[9 2 6 6 2 3 3 5 5 3 5 6]
The first entry from the left is 9
The 3rd entry from the right is 3
The second-last entry is 5
The last entry -> 6

(45, 97, 78, 49, 53, 63, 69, 13, 55)
Give the entry just left of 55.
13
The first entry from the left is 45
The entry just left of 63 -> 53
Give the first entry from the right.
55

27  37  32  39  42  55  40  24  38  57  79  36  38  35  35
25  50  40  71  45  18  48  41  35  21  43  25  44  39  50
39  42  45  48  32  49  58  23  24  35  30  50  65  66  17
39  42  41  59  50  14  42  53  45  27  26  31  37  41  50
33  49  44  61  38  31  52  36  30  25  34  36  54  50  39
42  23  32  48  63  11  32  52  58  48  40  31  21  38  43
40  33  35  36  49  40  33  43  50  53  56  37  29  33  44
34  67  51  50  22  56  50  38  25  22  42  41  58  36  54
47  48  46  37  39  42  37  53  45  37  34  42  37  33  55
40  49  41  42  45  35  31  56  51  38  49  32  27  20  66
53  31  39  13  41  64  32  40  49  64  50  54  34  39  35
22  35  33  66  49  23  49  27  35  37  56  28  44  48  31
38  41  43  45  33  51  55  22  26  39  38  49  61  61  19
26  28  32  63  52  20  50  26  37  41  49  32  44  55  23
Rows and columns are numbered from 0.
The entry in the bottom-right corner?
A: 23
The entry in the bottom-left corner -> 26
The entry in row 2 and column 0 is 39
The entry at row 1, column 0 is 25
The entry at row 0, column 2: 32
The entry just right of the largest entry is 36
The entry directly above the smallest entry?
A: 31
The entry in row 2 and column 1?
A: 42
The bottom entry of the column that holds the largest entry?
A: 49
The entry just left of the largest entry -> 57
The top entry of the column that holds the largest entry?
A: 79
The entry in the top-right corner is 35
The entry in row 0 and column 0: 27
The entry directly above 29?
A: 21
The entry at row 0, column 1?
A: 37
The entry just left of the smallest entry: 63
The top entry of the column that holds the smallest entry?
A: 55
The entry at row 1, column 2: 40

a =
[[ 4.38 -1.16  3.58 -5.58  0.10 -0.61  2.37]
 [ 3.05 -2.41  1.62 -2.81  1.51  1.45 -1.01]]
The last entry, reading row by row?
A: -1.01
The entry just right of the largest entry?
A: -1.16
The top entry of the column that holds the largest entry is 4.38
The entry directly below 0.10?
A: 1.51
The entry just right of 3.05?
A: -2.41
The entry directly above 1.45 is -0.61
The bottom entry of the column that holds the smallest entry?
A: -2.81
The entry in the bottom-left corner?
A: 3.05
The fourth entry in reading order is -5.58

M =
[[ 1.06  5.32 -5.29  3.87 -3.50 -4.83  1.19 -2.65 -5.26 -1.04]
 [ 1.48 -1.17  2.00 -2.60  4.69  2.31 -1.13  4.12 -1.40 -2.55]
 [ 1.26 -2.49  0.92 -0.43 -0.18  0.16 -0.50 -1.71  0.92 -0.47]
 [-1.71 -1.28  0.63 -1.38  0.04 -1.11 -1.09  0.83  1.67 -0.87]
 [-2.56 -2.22 -0.28  0.12 -0.18 -1.35 -0.02 -0.35  1.72  0.35]
 [-1.05  1.15  0.07 -0.47  1.37  0.31  2.12 -0.50 -1.03 -0.13]
 [ 0.93 -1.14 -1.07  0.66  0.49 -0.82 -2.13  0.36  1.71 -0.78]
 [ 2.36 -0.19  0.70 -0.63  2.22  1.37  0.14 -0.60 -1.19  0.61]
 [-3.28  0.58  3.45  0.24 -0.51  2.87 -2.87 -0.34  1.36 -2.38]]
Find the second smallest entry.
A: -5.26
The largest entry in the last column -> 0.61
Find the fourth entry in reading order.
A: 3.87
The entry in the bottom-right corner -> -2.38
Find the first entry on the diagonal from the top-right corner.
A: -1.04
Find the largest entry in the first column.
A: 2.36
The largest entry in the first row is 5.32
The third entry on the diagonal from the top-right corner is -1.71
The entry directly above 0.66: -0.47
The entry just right of -2.60 -> 4.69
Find the top-left entry.
A: 1.06
The entry just left of -0.82 is 0.49
The smallest entry in the first column: -3.28
The entry directly below 0.31 is -0.82
The entry just left of -2.87: 2.87
Find the smallest entry in the last column.
A: -2.55
Find the smallest entry in the first row.
A: -5.29
The entry just left of 0.49: 0.66
The 3rd smallest entry -> -4.83
The entry just left of -1.35 is -0.18
The entry just right of -0.43 is -0.18
The entry directly above -2.49 is -1.17
Find the second entry on the diagonal from the top-right corner.
A: -1.40
The entry directly below -0.82 -> 1.37
Find the entry just right of -1.09.
A: 0.83
The entry directly below the smallest entry: 2.00
The fourth entry from the end, reading row by row: -2.87

Questions about the row below.
1) Report the third entry from the left.
2) Report the third entry from the right.
3) Report the entry just right of -218.01.
4) Report the second entry from the right.
5) Report the entry just left of the centre entry.
6) Report the last entry.
[-218.01, -160.51, -49.14, -68.84, -62.35, 20.08, -160.30, -42.65, 104.91, -36.41, -146.67, 171.48, 152.63]
1) -49.14
2) -146.67
3) -160.51
4) 171.48
5) 20.08
6) 152.63

X =
array([[ 5.08,  3.81,  5.35, -2.16,  3.77, -2.10, -2.63, -1.12, -1.39,
        -2.53],
       [ 0.87,  0.20,  0.83, -0.91, -0.05, -0.19, -0.71, -0.80, -0.99,
        -0.91],
       [ 1.59,  1.49,  1.63,  1.53,  1.42,  1.73,  1.66, -2.49, -2.67,
         1.43],
       [ 4.39,  3.25,  4.62, -2.19,  3.21, -2.16, -2.65, -0.32, -0.51,
        -2.48],
       [ 0.10, -0.38,  0.02, -1.99, -0.47, -1.84, -2.22,  3.16,  3.29,
        -1.84],
       [-0.99, -1.09, -1.13, -0.89, -1.17, -0.74, -0.96,  2.95,  3.13,
        -0.65],
       [ 4.86,  3.90,  5.13, -1.39,  3.95, -1.63, -1.94, -0.81, -0.99,
        -1.74],
       [ 1.50,  0.27,  1.51, -4.01,  0.07, -3.50, -4.29,  2.91,  2.89,
        -3.98],
       [ 1.92,  1.02,  1.97, -2.63,  0.92, -2.44, -2.96,  2.01,  2.00,
        -2.66],
       [ 2.60,  1.69,  2.69, -1.49,  1.52, -1.06, -1.59, -0.78, -0.99,
        -1.64],
       [-2.79, -1.84, -3.04,  2.81, -1.82,  2.74,  3.07,  1.18,  1.43,
         3.16]])
The fourth entry in reading order -> -2.16
The entry just left of the largest entry is 3.81
Find the second largest entry.
5.13
Find the entry just left of 1.51.
0.27
Find the second smallest entry.
-4.01
Find the entry just left of -3.04.
-1.84
Find the entry just left of the smallest entry.
-3.50
Find the entry just left of -0.89.
-1.13
Find the entry just right of the smallest entry.
2.91
Find the third largest entry.
5.08
Find the entry just right of -0.51.
-2.48
Find the largest entry.
5.35
Find the entry just left of -1.64.
-0.99

x =
[[-0.45  3.80 -0.45 -4.43 -4.53  0.93  1.97  3.44 -3.29]
 [ 0.00  0.00  0.00  0.00  0.00  0.00  0.00  0.00  0.00]
 [-0.45  3.73 -0.46 -4.33 -4.46  0.93  1.93  3.38 -3.22]
 [-0.45  3.82 -0.46 -4.44 -4.55  0.94  1.98  3.46 -3.30]
 [-0.45  3.79 -0.46 -4.41 -4.52  0.93  1.96  3.43 -3.28]
 [-0.43  3.69 -0.41 -4.31 -4.38  0.89  1.92  3.34 -3.21]
 [-0.43  3.62 -0.42 -4.22 -4.31  0.88  1.88  3.28 -3.14]
 [ 0.39 -3.69  0.26  4.46  4.31 -0.80 -1.98 -3.33  3.33]
 [ 0.40 -3.73  0.28  4.50  4.37 -0.82 -2.00 -3.37  3.36]
 [ 0.36 -3.52  0.22  4.28  4.10 -0.74 -1.90 -3.18  3.20]
 [-0.44  3.78 -0.44 -4.41 -4.50  0.92  1.96  3.42 -3.28]
 [-0.43  3.65 -0.41 -4.26 -4.34  0.88  1.90  3.30 -3.17]
 [ 0.00  0.00  0.00  0.00  0.00  0.00  0.00  0.00  0.00]
 [ 0.41 -3.79  0.30  4.56  4.45 -0.84 -2.02 -3.43  3.40]
 [-0.42  3.57 -0.42 -4.17 -4.26  0.87  1.85  3.24 -3.10]]
Counting starts at 0.
The entry in row 0 and column 1 -> 3.80
The entry just right of the smallest entry? 0.94
The entry at the centre is 4.31
The bottom-right entry? -3.10
The top-right entry? -3.29
The entry at row 2, column 0 is -0.45
The entry directly below the smallest entry is -4.52
The bottom entry of the column that holds the largest entry? -4.17
The entry just left of the smallest entry -> -4.44
The entry at row 2, column 1 is 3.73
The entry directly above the largest entry? 0.00
The entry in the top-left corner is -0.45
The entry just left of the largest entry is 0.30
The bottom-left entry? -0.42
The entry in row 0 and column 2 is -0.45
The entry directly above the smallest entry? -4.46
The entry directly below 4.46? 4.50
The entry at row 1, column 0? 0.00
The top entry of the column that holds the largest entry: -4.43
The entry just left of 3.69? -0.43
The entry just left of -3.52? 0.36
The entry directly above the centre entry? -4.31
The entry just left of the centre entry? 4.46
The top entry of the column that holds the smallest entry? -4.53
The entry directly above -0.82? -0.80
The entry in row 2 and column 2? -0.46
The entry just right of -3.52? 0.22
The entry directly above -3.52? -3.73
